The symbols move the nodes like this.
at | $ § % *
pip | zez mel gan pur
dar | fes fim zed baz
fes | pur ker paz zed
nuz | fof rar tuv piv
fer | taf lur kas vug
bog | vop tef mul pek
niv | vid gom rus dev
mul | dev bog suz taf
vot | nor dev gom vem
tik | vas per som tov
lur | pek mag fer pum
vid | nez kel dut rus
vop | niv vem dev mul
paz | kot fes mir viz
rez | rit vas dor mol
tum | mol tov per pef
pur | gan beb kot paz
rit | zop lor sop dor
pev | bor piv rar rak
kot | gor pur mel mir
lev | bog kas pek lur
bon | piv zop lok vof
dab | ped dut kip kel
dor | sop rez bup kur
nor | dab rus kel gom
rak | rar lok guk zop
zop | guk zof bon sop
gor | keb gan nas mel
viz | mir zed ker fim
zed | paz dar viz vif
mol | dor som kur per
kas | tef fer lev mag
kur | bup mol vas tik
beg | tik pef tov lom
zez | beg nas lom gan
tef | vem taf bog lev
ped | dar pok baz kip
vif | viz baz fim pok
dev | rus vop vot suz
baz | zed ped vif nez
taf | suz pek tef kas
lom | tov zez keb gor
vem | gom suz vop bog
mel | nas kot pip beb
lok | pev bon rak zof
tov | som beg tum keb
piv | tuv guk pev lok
vas | lor kur rez som
bep | mag bor fof nuz
suz | vot mul vem tef
beb | pip mir pur fes
guk | nuz rak piv bon
rar | bep pev nuz guk
mag | lev vug lur fof
pok | fim nez ped dab
nez | vif kip pok dut
vug | kas pum mag bep
per | kur tum tik beg
ker | beb viz fes dar
tuv | pum nuz bor pev
gom | kel vot niv vop
kel | kip nor vid niv
keb | tum lom pef nas
mir | mel paz beb ker
rus | dut niv nor vot
gan | lom pip gor kot
fim | ker vif dar ped
lor | zof bup rit rez
bup | vof dor lor vas
kip | baz dab nez vid
vof | lok sop zof lor
pek | mul lev taf fer
bor | vug tuv bep rar
dut | pok vid dab nor
pef | per keb beg zez
pum | fer fof vug bor
sop | bon rit vof bup
nas | pef gor zez pip
zof | rak vof zop rit
fof | lur bep pum tuv
som | rez tik mol tum

The rows follow the links: the fewer symbols apart two nodes are, the more alike their rows tend to be.

Each row is also shifted at random along 3 hidden directions that mean nothing.

Some nodes, each with a row of numbers:
dor -> [-576,172,-298,424,87,-69,-351,269,355,291,-291,-7,-207,118,7,-136,-372,-326,260,-218,-27,268,-133,-36,17,-40,263,-217,77,63,22,-209,266,129,-43,-37,-202,81,-186,168,-65,-104,-55,43,58,-53]
piv -> [282,225,-362,77,-49,71,-262,254,-63,-367,-85,-81,153,246,609,-44,-86,-252,54,-66,-82,100,-72,-317,-57,-164,158,135,300,-106,50,52,-1,176,-97,-3,-222,144,108,373,95,-433,-137,8,-48,11]
kot -> [955,-130,221,141,250,-63,-119,17,218,211,-84,-249,-192,-289,-456,-41,24,221,147,-58,97,25,-144,239,146,271,-9,-244,-222,253,-42,-178,71,-178,-50,-140,31,-64,-47,-113,-90,425,197,-58,116,-39]
dut -> [290,-175,319,-236,68,130,312,-258,108,146,39,156,130,119,-288,140,29,165,-342,66,96,-188,196,184,38,28,-121,184,-186,-148,-141,149,-62,-164,-23,-41,284,-180,-59,-234,-55,240,36,-131,-256,-45]
bor -> [-599,181,-250,169,-5,200,4,-98,146,-191,-45,89,90,104,484,223,13,-204,-4,134,-122,143,226,-501,-94,-39,45,56,216,-233,153,144,78,225,147,-112,-123,24,-185,-53,194,-245,-66,-31,-224,50]
pum -> [-845,124,-214,94,-27,196,46,237,334,-20,-179,-99,210,275,233,0,-266,-29,-231,-105,136,63,31,-289,57,103,235,189,3,-301,51,28,113,61,-244,-295,14,-109,-287,367,51,-306,-30,-158,-312,204]
beg -> [883,180,-110,128,107,-75,-562,248,-112,154,-331,26,-68,508,73,-211,-387,-625,312,-265,-120,-22,-288,253,73,-437,179,-146,270,151,-369,6,-11,55,-241,375,-138,139,416,311,-400,-70,-269,104,310,-429]
dev -> [-594,-68,248,-115,-56,218,270,-85,-105,-219,56,-182,289,123,-40,237,205,246,-238,133,147,-324,-12,-196,135,187,-77,121,-146,-257,-65,235,-220,-89,-213,-191,260,-198,46,156,-99,34,117,-118,-139,162]
paz -> [776,-58,308,86,187,103,-89,-338,-13,77,-60,22,-141,-31,-305,273,179,-142,250,157,-153,-173,91,34,73,-3,-197,-298,4,178,-172,156,-85,-59,108,97,81,-57,188,-368,-160,460,25,-4,135,-344]
vop -> [513,-33,194,-182,1,311,226,-145,-159,-399,78,-134,365,203,219,292,205,130,-285,174,23,-305,113,-302,93,35,-105,245,30,-236,-95,325,-250,-51,-151,-102,160,-123,179,89,16,-42,21,-113,-232,26]
rar -> [443,139,-280,136,-19,127,-163,357,16,-512,4,-422,195,-49,548,-14,64,98,-15,-17,77,71,-165,-473,68,192,195,62,98,-62,208,-48,-32,85,-204,-304,-241,63,-9,475,152,-357,117,-68,-133,275]
bog -> [170,10,29,-344,-147,164,228,-17,-246,-306,83,94,373,381,340,110,22,-13,-336,68,34,-235,115,-115,13,-203,-11,415,118,-290,-125,284,-194,-17,-151,6,137,-68,142,173,19,-271,-128,-69,-231,36]
vug -> [-858,-71,-158,66,-87,7,329,208,248,-183,204,-262,103,-509,78,-62,152,640,-256,44,281,207,7,-292,8,514,109,156,-277,-129,467,-211,117,-62,2,-518,-60,-69,-463,145,390,-190,308,-136,-275,610]
beb -> [-164,-4,297,188,190,84,-201,-127,158,455,-320,48,-174,311,-494,130,-202,-334,228,-93,-50,-186,-29,225,135,-110,1,-312,-45,50,-345,79,18,-67,-141,179,174,-138,101,-139,-391,347,-55,-11,153,-363]
rak -> [-413,95,-373,74,-162,-154,-94,370,-139,-279,104,-221,24,-228,375,-260,58,174,32,-66,95,206,-239,-156,-54,98,146,85,65,62,265,-218,29,67,-39,-101,-268,172,-43,421,218,-420,60,44,106,320]
mol -> [83,146,-178,389,148,-53,-462,368,172,77,-254,-423,-173,-41,10,-139,-137,-173,378,-184,38,123,-354,-88,111,113,267,-358,25,185,-13,-216,96,43,-236,-105,-218,39,11,393,-145,-15,83,-8,246,-3]
gor -> [309,-36,59,31,82,-193,-141,-142,47,415,-81,365,-306,29,-320,-126,-186,-282,220,-83,-148,126,67,406,-87,-247,-81,-157,25,210,-162,-92,120,15,205,291,-12,94,83,-348,-135,217,-130,128,180,-311]
vof -> [-697,1,-352,87,-131,-311,25,274,61,43,257,-78,-236,-685,100,-388,84,359,81,-77,87,464,-123,3,-183,274,52,-28,-106,223,515,-443,241,45,284,-153,-322,195,-335,26,394,-192,174,87,96,433]
vot -> [379,-44,246,-179,23,272,408,-750,-196,-399,338,334,97,-158,175,583,512,64,-130,579,-245,-166,599,-446,-208,2,-445,77,146,-130,142,439,-108,133,533,28,116,-45,30,-737,296,259,17,-25,-254,-93]
lur -> [293,9,-171,-136,-41,113,278,-124,162,-208,127,211,179,-43,355,89,62,152,-338,132,7,181,360,-263,-161,44,-15,390,60,-197,201,61,114,100,201,-212,-65,18,-278,-118,387,-203,-2,-104,-460,174]
lor -> [-686,35,-348,252,11,-246,-93,114,249,136,68,57,-323,-505,26,-206,-39,126,214,-53,6,447,-12,-27,-175,193,69,-187,-27,165,378,-382,291,121,328,-105,-286,170,-358,-129,322,-56,87,83,66,220]
bup -> [649,117,-309,296,159,-52,-328,251,365,53,-158,-85,-160,-120,186,-169,-193,-117,163,-147,-24,363,-62,-94,-24,81,205,-114,87,128,148,-263,258,151,52,-147,-312,118,-202,117,150,-91,26,-17,-17,8]
pok -> [160,-203,352,-352,-75,-83,323,-198,-213,108,217,104,32,-152,-371,-14,182,312,-242,69,69,-182,53,382,36,22,-223,146,-215,14,-93,47,-157,-196,38,77,256,-100,65,-236,-25,234,59,-1,12,-15]
vem -> [259,-109,187,-191,-91,153,332,-14,-220,-485,263,-414,311,-251,138,134,406,545,-276,196,185,-234,-30,-267,89,348,-115,206,-174,-102,141,102,-281,-173,-158,-302,139,-97,23,180,145,-43,232,-135,-123,347]
gan -> [774,-41,93,24,157,-137,-172,-152,123,370,-120,302,-270,56,-320,-31,-177,-303,195,-63,-102,97,56,370,-59,-229,-25,-123,40,189,-182,-85,117,-11,149,251,-2,79,31,-309,-138,266,-118,60,105,-380]
zez -> [868,49,-21,-25,75,-185,-265,-110,-67,317,-98,411,-229,234,-100,-137,-224,-451,229,-86,-211,94,41,388,-139,-429,-48,-113,213,236,-233,-1,82,63,178,391,-89,154,202,-259,-161,111,-242,152,224,-449]
fer -> [1176,90,-218,-268,-20,244,178,-286,160,-269,40,552,248,403,567,207,-113,-310,-372,170,-153,138,544,-257,-202,-354,-4,501,333,-320,-64,371,111,211,236,19,-69,27,-98,-256,276,-247,-293,-82,-569,-215]
tik -> [-221,105,-144,331,45,-164,-334,62,-63,24,-51,-189,-286,-280,-10,-91,74,-112,473,-4,-149,121,-192,-86,-18,60,29,-430,79,272,122,-185,64,83,139,69,-219,161,89,-11,-25,82,59,123,342,-50]

Start here and follow the symbols in turn, left to right. Where do you end up?
Answers are names.
[187,-115,315,-319,-20,64,201,-114,3,275,-71,209,156,404,-325,26,-183,-34,-336,-61,106,-282,69,375,97,-167,-9,230,-123,-186,-345,157,-98,-137,-220,112,358,-212,94,-58,-253,153,-131,-70,-169,-183]
§ § % => dab
[-119,9,-33,48,-47,-327,-155,16,-242,137,134,75,-334,-325,-151,-220,94,-15,390,-61,-124,118,-164,277,-112,-86,-95,-286,-8,355,106,-220,18,14,257,284,-169,202,159,-148,3,102,15,193,430,-49]
§ § § => zez
[-522,-70,252,208,142,-72,-104,-83,163,488,-157,-37,-263,-60,-585,17,-74,-23,190,-66,10,-68,-99,292,123,92,-63,-327,-211,158,-133,-119,56,-118,-41,42,148,-102,-15,-176,-252,433,78,-21,207,-142]
§ % * => paz
[1481,-8,-14,-50,89,-216,-237,-18,-95,73,50,133,-235,-130,-45,-179,-23,-151,222,-50,-114,130,-77,308,-86,-154,-37,-108,106,330,-66,-129,40,-11,178,235,-169,200,218,-183,22,130,-57,100,236,-247]
$ % % => per
[587,191,-224,426,202,24,-477,121,252,18,-270,-106,-179,59,167,7,-142,-377,381,-84,-140,203,-101,-176,36,-62,123,-299,206,165,-35,-80,169,149,12,8,-290,114,9,101,-33,35,-46,12,124,-192]
% % => rez
[-805,106,-385,191,-33,-220,-139,68,206,228,-16,303,-292,-170,97,-183,-170,-192,218,-66,-102,435,92,-3,-198,-95,88,-84,126,98,246,-229,285,199,327,61,-229,161,-288,-162,217,-180,-73,131,35,50]
% * => bup
[-733,-41,1,-359,-236,20,430,-279,-319,-239,325,307,188,-49,251,128,246,166,-275,228,-47,-48,281,-106,-194,-80,-212,313,61,-195,173,207,-125,43,261,115,97,32,-52,-221,254,-191,-67,33,-151,154]
% * % => taf
[394,-107,387,-159,23,14,-41,-46,-292,58,-104,-145,104,274,-328,59,19,-37,2,-63,40,-393,-171,272,173,-89,-88,-52,-77,46,-349,142,-249,-194,-289,181,254,-147,373,109,-365,222,-30,-18,204,-212]
$ § * => dar
[-438,60,-399,35,-159,-246,-13,177,-105,-173,205,1,-130,-421,341,-294,93,154,82,-1,-29,336,-61,-104,-182,42,59,61,82,115,411,-261,128,138,242,-5,-302,262,-124,60,356,-351,53,139,87,286]
§ * => sop
[-822,-177,398,-68,-60,-120,99,-53,-300,158,82,-269,-56,-222,-530,18,225,268,116,25,95,-329,-279,254,150,183,-159,-254,-280,152,-94,-68,-261,-241,-174,67,268,-148,187,34,-272,306,196,26,389,83]
% § => zed
[-892,-170,383,-197,-98,-125,138,-57,-347,206,46,-99,1,-22,-533,-12,132,174,-14,-2,91,-333,-203,357,116,28,-156,-115,-239,61,-195,-16,-262,-217,-176,184,317,-133,191,6,-311,217,56,65,319,0]
* § § => nez
[-84,-2,-127,-318,-167,85,338,-232,-47,-193,233,423,207,151,355,87,31,31,-372,124,-42,56,371,-99,-191,-199,-75,450,136,-283,100,196,31,75,233,63,38,15,-107,-190,265,-253,-154,-34,-356,65]
% § % => pek
[-641,44,-129,-221,-141,111,181,190,119,32,-72,153,292,469,246,-67,-286,-55,-450,-151,125,-14,80,8,39,-161,204,450,29,-403,-93,99,55,-14,-241,-74,140,-116,-141,305,-9,-363,-154,-96,-317,114]
* $ % => pek
[837,120,-242,373,195,-30,-406,333,357,-32,-200,-320,-189,-165,120,-145,-152,-59,228,-139,33,275,-192,-174,74,192,252,-218,20,188,132,-236,218,77,-89,-245,-306,114,-148,211,66,-18,115,-31,15,57]
* § $ => rez
[36,-53,-53,-357,-197,70,411,-286,-266,-302,344,345,209,-43,373,110,217,171,-334,226,-82,-19,339,-150,-199,-125,-172,400,103,-189,168,193,-70,89,310,40,32,48,-42,-277,332,-209,-56,7,-242,116]
% $ $ => gom
[527,-17,-173,-68,-4,141,248,53,285,-285,140,-66,208,-184,334,23,58,317,-348,78,135,204,195,-287,-50,235,84,333,-34,-187,260,-22,104,49,9,-371,-87,-24,-304,57,379,-208,121,-165,-448,299]
% § % => lur
[-496,-191,332,-48,-7,175,427,-175,54,-126,166,-287,184,-301,-228,248,339,497,-234,185,184,-239,93,-172,103,414,-150,17,-330,-137,118,67,-111,-177,-65,-348,255,-222,-126,-124,67,237,280,-155,-184,287]
% § => niv
